In the rows, zero is written as 128.
Here are made-up elements, facts about them, and rows of numbers that follow some of those facts. Name the element behind each unnamed row.

How the elements are related:
(413) | π a | α skavuskik | φ j
(639) | χ (165), (125), (582) | π b | α breke | φ c
(1022) | χ (890), (745), (580), (808) | π a | α fepema | φ f
(384) | χ (650) | π a | α broklutru | φ d
(228) | α povi
(239) | χ (222) | π b | α broklutru | φ j
(519) | χ (529) | π a | α skavuskik
(91) | π a | α fepema | φ c
(50) | χ (165), (87) | π a | α fepema | φ e
(1038) | π a | α skavuskik | φ m
(478) | π b | α broklutru | φ g
(605) | χ (996) | π b | α klibras | φ k
(402) | α skavuskik
(70) | χ (529), (184) | π b | α fepema | φ e
(687) | χ (563) | π a | α fepema | φ d
(1111) | χ (779) | π a | α klibras
(507) | χ (647) | π b | α fepema
(36) | χ (970), (971), (605) | π b | α breke | φ h
(1056) | α pograsar
(650) | χ (479) | π a | α fepema | φ m
(525) | π a | α klibras | φ m
(165) | π b | α pograsar
(1029) | χ (128), (165) | π b | α klibras
(873) | π a | α breke | φ i
(314) | χ (795) | π a | α broklutru | φ c
(53) | π b | α povi
(890) | χ (375) | π a | α pograsar
(105) | χ (595), (1072) | π a | α povi | φ c
(134) | π a | α broklutru
(970) | χ (36) | π a | α povi | φ j
(405) | π a | α klibras | φ d
(179) | χ (772) | π a | α breke
(997) | χ (375) | π a | α skavuskik
(795) | χ (314) | π b | α pograsar | φ d
(729) | π a | α skavuskik | φ e
(222) | π a | α klibras
(351) | χ (57) | π b | α breke | φ j
(772) | π b | α breke | φ c
(299) | χ (733), (413) | π a | α breke | φ c
(118) | π a | α povi | φ d
(406) | χ (970), (360), (605) | π b | α skavuskik | φ m
(960) | α fepema
(63) | π a | α fepema | φ e
(595) | χ (1072), (635) | π a | α broklutru | φ j
(197) | χ (629) | π b | α pograsar | φ c
(629) | π a | α fepema
(971) | π a | α pograsar | φ f
(723) | π a | α skavuskik
(647) | π b | α broklutru | φ i
(263) | π a | α povi | φ d
(570) | π a | α povi | φ c
(309) | π a | α broklutru | φ i
(779) | π b | α fepema
(492) | χ (662) | π b | α skavuskik | φ j
(496) | χ (1074) | π b | α povi
(582) | χ (50), (367), (1029), (639) | π a | α breke | φ d
(601) | χ (1079) | π a | α klibras | φ f
(283) | χ (351), (839) | π a | α pograsar
(456) | α broklutru
(217) | π b | α skavuskik | φ h
(1151) | χ (299) | π a | α fepema
(635) | χ (1074) | π a | α povi
(159) | χ (388) | π b | α skavuskik
(1074) | χ (105) | π a | α skavuskik | φ d
(13) | χ (650), (53) | π a | α breke
(33) | π a | α klibras | φ c
(751) | χ (128), (87), (582) | π a | α broklutru
(1072) | χ (595), (496) | π a | α klibras | φ e
(479) | χ (53), (374) | π b | α skavuskik | φ f
(547) | χ (635) | π a | α pograsar | φ m
(367) | χ (87) | π a | α povi | φ f
(776) | χ (360) | π b | α povi
(375) | π a | α pograsar | φ c
(733) | π a | α fepema
(649) | χ (996), (776) | π a | α pograsar | φ d
(769) | π a | α skavuskik | φ l
(790) | χ (808) | π a | α klibras
(374) | π b | α fepema | φ i
(174) | χ (159) | π a | α povi | φ d
(745) | π a | α skavuskik | φ l
(360) | χ (971), (605), (776), (649) | π b | α fepema | φ c
(580) | π a | α fepema | φ j
(563) | χ (808) | π a | α povi | φ i
(808) | π a | α fepema
(529) | π a | α breke | φ f
(915) | χ (374) | π a | α povi
(304) | χ (873), (633) | π a | α klibras | φ c
(388) | π a | α povi | φ c
(87) | π a | α skavuskik
(256) | α klibras
(125) | χ (50) | π a | α breke
(115) | π b | α fepema | φ c
(628) | χ (36) | π a | α fepema
(631) | π a | α broklutru | φ e
(996) | π a | α pograsar | φ i
(579) | π a | α broklutru | φ f
(551) | χ (33) | π a | α pograsar | φ d
(184) | χ (263), (519) | π a | α fepema | φ g
(1079) | π a | α klibras | φ c
(128) | π b | α klibras
(57) | χ (283) | π a | α broklutru | φ c
(865) | χ (222), (601) | π a | α pograsar | φ d
(706) | χ (479), (676), (374) | π b | α breke | φ h
(325) | π a | α fepema | φ i
(662) | χ (13) | π a | α skavuskik
(839) | χ (57), (351) | π a | α pograsar
(633) | π a | α povi
(676) | χ (492), (134), (479) | π b | α skavuskik | φ k

Named rows:
[190 142  97  95  97 140 156 132 104 134 190  97 132 194 132 109  81  92
 103 102 107  80] -> (115)
[131 103 120 116  83 128 105 112 113 107 182 127 134 173 132 147  80 128
 154 116 146 129] -> (1038)
[157  93 114 111 109 120 121  88 108 141 171 128  86 187 132 130 120 105
 104 118 110 134] -> (915)
[151 100 111 118  83 133 152 111 109 161 170  98 118 169 150 140 124 155
  87 179 119 165] -> (413)
[131  93 127 131 126 125 118  85 101 137 186 129 158 129 109 158 169 172
 149  90 144 155] -> (563)
[114 121 108 120 137 148 150 133 119 105  95  91 100 112 117 144  46  72
  96 118  84  84] -> (706)
[149  98 124  94  84 126 123  92  86 135 162 133 121 110 120 124 143 106
 122 148 120 130] -> (839)
[145 138  99 100 104 148 160 137 129 108 173  88 140 146 122 141  51  74
 106 116  92  78] -> (779)
[205 129 121 127 128 137 130 122  70 170 144 116 110 148 150 122 134 160
 131 103 116 164] -> (745)
[131  99 100 122  70 125 161 134 116 108 149 124 157 196 105 126 112 103
 140 108  79 140] -> (70)
[166 103 110 119  68 131 156 132 101 140 142 121 150 117 153 148 165 155
 110 164 110 136] -> (529)
[186 105 105 118  71 126 142 116  70 169 177 136 121 130 155 117 166 162
 107 114 145 123] -> (304)
[171 102 111 121 124 139 107 139  72 169 150 133  64 119 147 149  80  96
 147 109 138 139] -> (649)
[198 108  93 107 119 161 162 128 108 160 142 109 116 145 124 111 137 100
  94 116 140  77] -> (639)
[128  95 127 123  56 133 155 132 119 135 108  90 108  84 151 148 148 162
  86 181 102 105] -> (970)
[153  96 124 133  82 130 135 139  91 118 110 120  82 102 150 145 130 175
 138 147 123 110] -> (662)
[185  96 109 118 126 133 103 106  99 167 152 130 104 135 118 149  71 101
 139 108 135 146] -> (551)
[130  96 122 122  96 132 117 130 103 115 115 126 136  79 130 144 166 149
 123 150 112 132] -> (890)
[189 123 105 106  83 122 133 111  69 166 169 133 139 147 155 116 159 150
 108 111 134 153] -> (375)
[118 123 100 102 129 144 162 121 119 115 190  95 150 183 116 129  59  92
  93 117  89  99] -> (128)
[108 118 103 105 139 129 139 116 117 107 181 113 151 202 107 111  60  88
  99 112  83 161] -> (478)
[142 104 116 103  89 116 119  85 123 136 191 104 122 156 150 131 102  93
 124 137 125 145] -> (629)
[140  99 122 112  76 133 123 111 106 125 124 106 114  98 141 146 134 156
 148 146 132 107] -> (1151)
[198 114 111 107  89 123 150  96  86 163 186 131  94 145 156 122 182 163
  96 107 149 138] -> (388)

Name these rows:
[195 106 124 110 131 120 115  91 116 163 196 119  66 137 153 153  41 107
 134 106 144 135] : (118)
[200  98 106 116  66 136 155 120  76 174 127 129 127 103 148 123 194 177
 125 118 139  98] : (299)
[134 104  98 116 103 137 157 138 109 125 153  91 125 178 151 137  59 142
  96 134  83  98] : (492)
[167  94 120 125  73 127 150 127 113 154 139 127  89  90 148 128 179 174
 100 183 156  97] : (367)
[122  98 121 125  74 123 130 114  92 133 172 121 144 116 142 138  79 144
 112 160 117 123] : (1111)
[151 103 115 119  65 123 159 132 100 141 122 122 136  81 150 144 175 184
 135 169 123 123] : (1022)
[132 104  97 103 133 140 157 140  91 107 185 117  85 203 123 148  68  82
  93  99  87  75] : (776)
[196 127  96 107  93 136 161 140  87 126 150 116 139 125 115 115 115 112
  94 112 100  79] : (197)
[178 101 123 118 113 145 101 133 123 151 163 103  82 119 122 142  64 166
 124 115 149 110] : (1074)
[202 112 120 108  66 127 140 126 112 132 156 122  87 108 150 113 135 174
  99 121 161  95] : (105)
[137  97 112 124 110 142 133  83 116 164 118 124 110  89 141 138 150 113
 117 159 150 107] : (125)
[107 137 110 109 143 145 134 141 134 106 114  88 157 129 130 136  39  78
  91 132  82  89] : (217)
[158  99 110 130  73 139 137  88  94 134 109 133  68 137 138 147 125 121
 135 135  88 115] : (13)
[187 100 110 128 124 155 131  88 122 175  96 121  70  85 145 152  99 128
 141 141 164  96] : (582)
[145 107 115 111  77 125 149 126 105 133 163 113 114 131 154 132 151 149
 103 175 124 148] : (579)

The same elements again, as new rows of numbers:
Some elements and their rows:
[109 126 115 114 120 139 128 129 143 169 158 168 127 183  85  87 134 107] -> (1056)
[120 160  96 153 114 148 136 140 117 142 145 165 158 179  90  98 104  75] -> (374)
[109 108 114 146 101 125 138  95 137 185 148 129 144 178  76  82 138  95] -> (915)
[ 87 116 112 137 100 139 136 105 142 187 161 141 127 173  92  88 130 110] -> (997)
[ 98 117 115 139 101 152 143  90 152 186 153 111 129 171 110  88 140 123] -> (125)
[ 79  99 109 184 117 137 148 116 126 126 157  79 157 154 120  86 113 128] -> (50)
[ 97 146 124 149 116 176 163 140 115 144 147 172 142 165  79 107 104  77] -> (351)
[ 67 128 115 207  90 159 164 115 122 150 158 112 140 145 115  89 126 121] -> (57)
[ 80 111 114 189  88 137 146 120 141 114 157  72 145 133 101 111 110 141] -> (547)
[103 141 122 134 106 147 146 135 127 144 151 174 148 174  52 101  96  45] -> (676)
[ 65 131 124 186  73 156 154 119 132 145 153  88 129 153  69 108 115 105] -> (769)
[ 69 108 116 199  97 150 136 121 136 136 154  82 149 140  92 103 111 122] -> (525)
[ 78 120 120 208  93 153 152 116 118 147 156 106 137 134 106  94 115 108] -> (304)
[ 86 138 116 200  91 142 192  97 117 133 158  99 141 150 110 100 131 112] -> (595)
[ 82 128 107 197 101 139 152 114 117 137 159  96 142 159 114 100 117 120] -> (325)
[ 79 130 119 185  80 139 156 133 115 149 159 106 132 143 105  99 123 102] -> (580)
[ 77 118 110 201  90 154 158 113 117 145 152 111 141 139 100  97 130 109] -> (570)
[ 78  94 109 188 112 129 152 125 127 123 153  97 161 166 110  96 115 136] -> (63)
[117 140 108  89 119 158 125 126 142 176 145 199 130 205  71 100 116  88] -> (507)
[ 91 118 113 139 104 136 140 101 141 177 153 127 128 191  92  93 140 122] -> (1151)
[ 81 116 105 202  90 146 142 125 123 145 165 113 142 135  98 100 116 107] -> (563)
[ 79 104 122 173 109 141 163  86 137 172 154 107 143 179  81 100 127 113] -> (263)
[ 91 109 111 149 101 149 145  93 150 184 155 125 118 169 102  81 137 114] -> (751)
[ 70 111 123 224 123 147 149  98 114 125 166 101 155 135 119  94 118 112] -> (601)

Rows to name:
[ 95 122 104 129  95 134 127 113 149 186 159 123 127 180 107  97 140 117] : (808)
[ 79 103 111 211 111 148 148 110 148 120 156 111 138 145 124  98 140 138] : (971)
[ 84 117  97 200 101 152 149 119 149 136 154 123 131 158 105 102 138 140] : (996)
[104 110 120 137 127 155 144 141 127 134 152 159 156 183  79  99  76  96] : (70)
[100 112 111 140  93 146 121 111 145 193 160 134 125 162  87  93 129 107] : (790)
[106 141 112  87 132 166 129 112 148 183 150 210 130 205  74  97 119  84] : (159)
[ 93 105 111 171 102 154 152 109 160 147 150 124 127 173  87 101 136 133] : (649)
[ 59 107 119 190  95 140 152 123 133 129 157  88 153 146  96  98 111 129] : (1038)
[118 128 115 115 120 179 141 132 157 164 133 210 134 183  86  98 116  96] : (36)
[104 143 106 147 105 176 128 153 140 131 132 188 126 167  93 106 108  91] : (360)
[111 140 115 161 135 141 143 123 114 123 155 175 168 159 106  88  99  61] : (479)
[125 139 106 101 119 151 122 117 146 189 143 200 145 202  64  96 127  67] : (53)
[ 98 109 118 140 103 145 144  95 148 184 154 119 131 172  88  94 137 123] : (179)
[112 123 114 138 103 123 147  92 140 185 148 134 146 192  90  80 139 100] : (662)
[ 90 112 120 129 107 139 152  85 145 197 152 134 132 193  88  88 132 120] : (519)
[ 86 144 127 157 114 174 162 141 112 140 156 188 133 171  75 101 104  73] : (239)
[ 84 113 111 189  85 124 137 130 127 126 145  72 166 148  98  94 115 112] : (650)

